Below are the code and all the weights of a small trained network. Each question names an input and a target symbol and asks about switching units off, where a switched-off unit gives its printed mean instead of its output.

import numpy as np


def w(rows, s, z=0):
    codes = np.array(rows[::2]) - 128.0
    scale = np.full(codes.shape[1], s)
    scale[-1] = z or s
    return codes * scale


def f(y):
    return y / 2 * (1 + np.tanh(0.7978845608 * (y + 0.044715 * y**3)))


def softmax(a):
    e = np.exp(a - a.max(-1, keepdims=True))
    return e / e.sum(-1, keepdims=True)


def log_softmax(a):
    a = a - a.max(-1, keepdims=True)
    return a - np.log(np.exp(a).sum(-1, keepdims=True))


def net(x, mask):
    ids = ['βδεζθλξψω'.index(c) for c in x.split()]
    T = len(ids)
    res = E[ids] + P[:T]
    r = res
    for j in range(3):
        rows = slice(3 * j, 3 * j + 3)
        q, k, v = (r @ M[0][rows].T for M in (Q, K, V))
        z = softmax(np.where(np.tri(T) > 0, q @ k.T / 3**0.5, -1e9)) @ v
        o = O[0][rows]
        res = res + np.where(mask[j], z, o[:, -1]) @ o[:, :-1]
    y = f(res @ A[0][:, :-1].T + A[0][:, -1])
    res = res + np.where(mask[3:7], y, B[0][:, -1]) @ B[0][:, :-1]
    return log_softmax(res[-1] @ U[:, :-1].T + U[:, -1])


Q, K, V, O, A, B = {}, {}, {}, {}, {}, {}
E = w([
[169,161,101,79],'β',
[72,101,132,4],'δ',
[174,166,102,86],'ε',
[172,167,101,81],'ζ',
[217,196,97,91],'θ',
[84,183,143,66],'λ',
[169,136,156,99],'ξ',
[182,80,97,164],'ψ',
[97,107,92,148],'ω',
],0.022)
P = w([
[195,113,75,2],'0',
[194,121,83,36],'1',
[171,124,94,61],'2',
[167,131,109,92],'3',
[153,135,122,120],'4',
[142,132,130,146],'5',
[142,134,142,182],'6',
[136,153,152,196],'7',
[145,151,160,220],'8',
],0.0094)
Q[0] = w([
[149,147,196,136],'head 0',
[42,36,201,138],'head 0',
[42,146,166,122],'head 0',
[173,162,14,97],'head 1',
[23,89,173,127],'head 1',
[179,109,248,82],'head 1',
[114,209,132,67],'head 2',
[233,175,63,112],'head 2',
[140,187,71,127],'head 2',
],0.014)
K[0] = w([
[130,153,157,127],'head 0',
[177,139,64,63],'head 0',
[122,134,84,36],'head 0',
[84,133,151,194],'head 1',
[105,108,84,51],'head 1',
[155,137,249,98],'head 1',
[99,179,231,110],'head 2',
[155,153,192,153],'head 2',
[103,180,167,171],'head 2',
],0.019)
V[0] = w([
[125,197,156,54],'head 0',
[18,185,74,152],'head 0',
[116,167,141,122],'head 0',
[119,254,48,102],'head 1',
[144,161,160,70],'head 1',
[100,194,61,117],'head 1',
[104,173,148,195],'head 2',
[101,130,174,98],'head 2',
[198,174,80,116],'head 2',
],0.01)
O[0] = w([
[71,119,216,118,178],'head 0',
[94,192,94,54,24],'head 0',
[127,141,151,61,117],'head 0',
[2,203,125,124,173],'head 1',
[115,178,202,206,181],'head 1',
[75,137,123,128,135],'head 1',
[132,202,130,104,35],'head 2',
[206,116,155,96,120],'head 2',
[135,148,90,220,254],'head 2',
],0.0075,0.0092)
A[0] = w([
[219,135,84,164,47],'neuron 0',
[209,43,86,186,2],'neuron 1',
[9,181,98,254,65],'neuron 2',
[178,182,81,58,77],'neuron 3',
],0.0077,0.0058)
B[0] = w([
[112,86,147,56,239],'neuron 0',
[92,209,114,41,254],'neuron 1',
[155,150,46,67,236],'neuron 2',
[7,49,97,167,144],'neuron 3',
],0.011,0.0059)
U = w([
[127,130,158,170,61],'β',
[72,58,201,142,104],'δ',
[134,138,157,173,59],'ε',
[128,137,156,176,68],'ζ',
[183,203,117,197,17],'θ',
[92,196,208,147,53],'λ',
[253,128,208,207,254],'ξ',
[206,106,145,88,40],'ψ',
[87,12,78,224,220],'ω',
],0.0065,0.0048)

Each question gives the input, a string of symbols that net reads in full, and the target symbol t.
The units are the heads (3 rows each of Q, K, V and O) and the neurons (one row each of A and B). Each row of codes is followed by its name. A weight is (code - 128) times the scale printed after its matrix; where a second scale follows, it is the last column's (O, A, B and U).
mask holds one flag per unit, heads first, then neurons. A switched-off unit (its flag False) gives its mean, the last column of its rows in O or B, instead of its output. The means were averaged over made-up inputs and are rounded, as every weight is.
A unit's drop is (log p(t) with every unit on - log p(t) with that unit switched off) / (log p(t) with every unit on - log p(t) with every unit switched off).
The circuit of an input: a set's keep is (log p(t) with only the set's units on - log p(t) with every unit switched off) / (log p(t) with every unit on - log p(t) with every unit switched off). Starting from all 7 units, units are removed one at a time, each time the one whose removal leaves the highest keep (on an exact tie, the one counted first), for as long as the keep stays at least 0.8.
circuit, biggest first: the units of the circuit, biggest drop first
most important unit: the unit with the biggest drop
k most important neurons: the k neurons with the biggest drops, biggest first
heads that matter: for each layer, one digit per head in row order, 1 if its drop is at least 0.15 and else 0, layers parted by /
drop of u: that unit's drop, to one decimal
input δ ω ω ζ, target ω: circuit, biggest first -> [neuron 3; head 0; head 1]
input ε β ε θ ζ, target θ: circuit, biggest first -> [head 1; neuron 2; head 2]
input ξ ζ ζ, target ξ: most important neuron -> [neuron 1]
input ε ξ ψ β ψ ε ζ, target ψ: circuit, biggest first -> [head 1; head 0; neuron 0]
input λ λ β, target λ: circuit, biggest first -> [head 1; head 0]
input θ θ ε λ β, target λ: circuit, biggest first -> [head 0; head 1]
input ζ ψ θ ω β, target ω: circuit, biggest first -> [head 0; neuron 3; head 1]
input θ θ ξ ξ ε, target ξ: 3 most important neurons -> [neuron 1; neuron 3; neuron 2]
input ψ θ δ δ δ ω ε, target ω: heads that matter -> 110
input ω ε ψ λ ξ β λ ε, target λ: heads that matter -> 111
input θ δ ξ ω ξ θ, target ω: circuit, biggest first -> [neuron 3; head 0; neuron 1]
input ζ θ θ ε, target θ: 3 most important neurons -> [neuron 2; neuron 0; neuron 3]
input ξ θ ψ δ ξ ψ ψ β, target ψ: 2 most important neurons -> [neuron 1; neuron 0]
input ζ ε θ ζ β, target θ: most important unit -> head 1
input θ ω ω ε ξ ψ ζ, target ψ: 2 most important neurons -> [neuron 1; neuron 0]
input β ξ β ω ξ ε ξ ψ β, target ψ: drop of neuron 1 -> 0.3
input ξ ω β, target ω: drop of head 0 -> 0.4
input θ ξ ξ ω λ ε ζ θ ε, target θ: drop of head 0 -> 0.1
input ω ε β ε ψ θ, target ψ: drop of neuron 0 -> 0.8
input ω θ ψ θ, target ψ: most important unit -> neuron 0
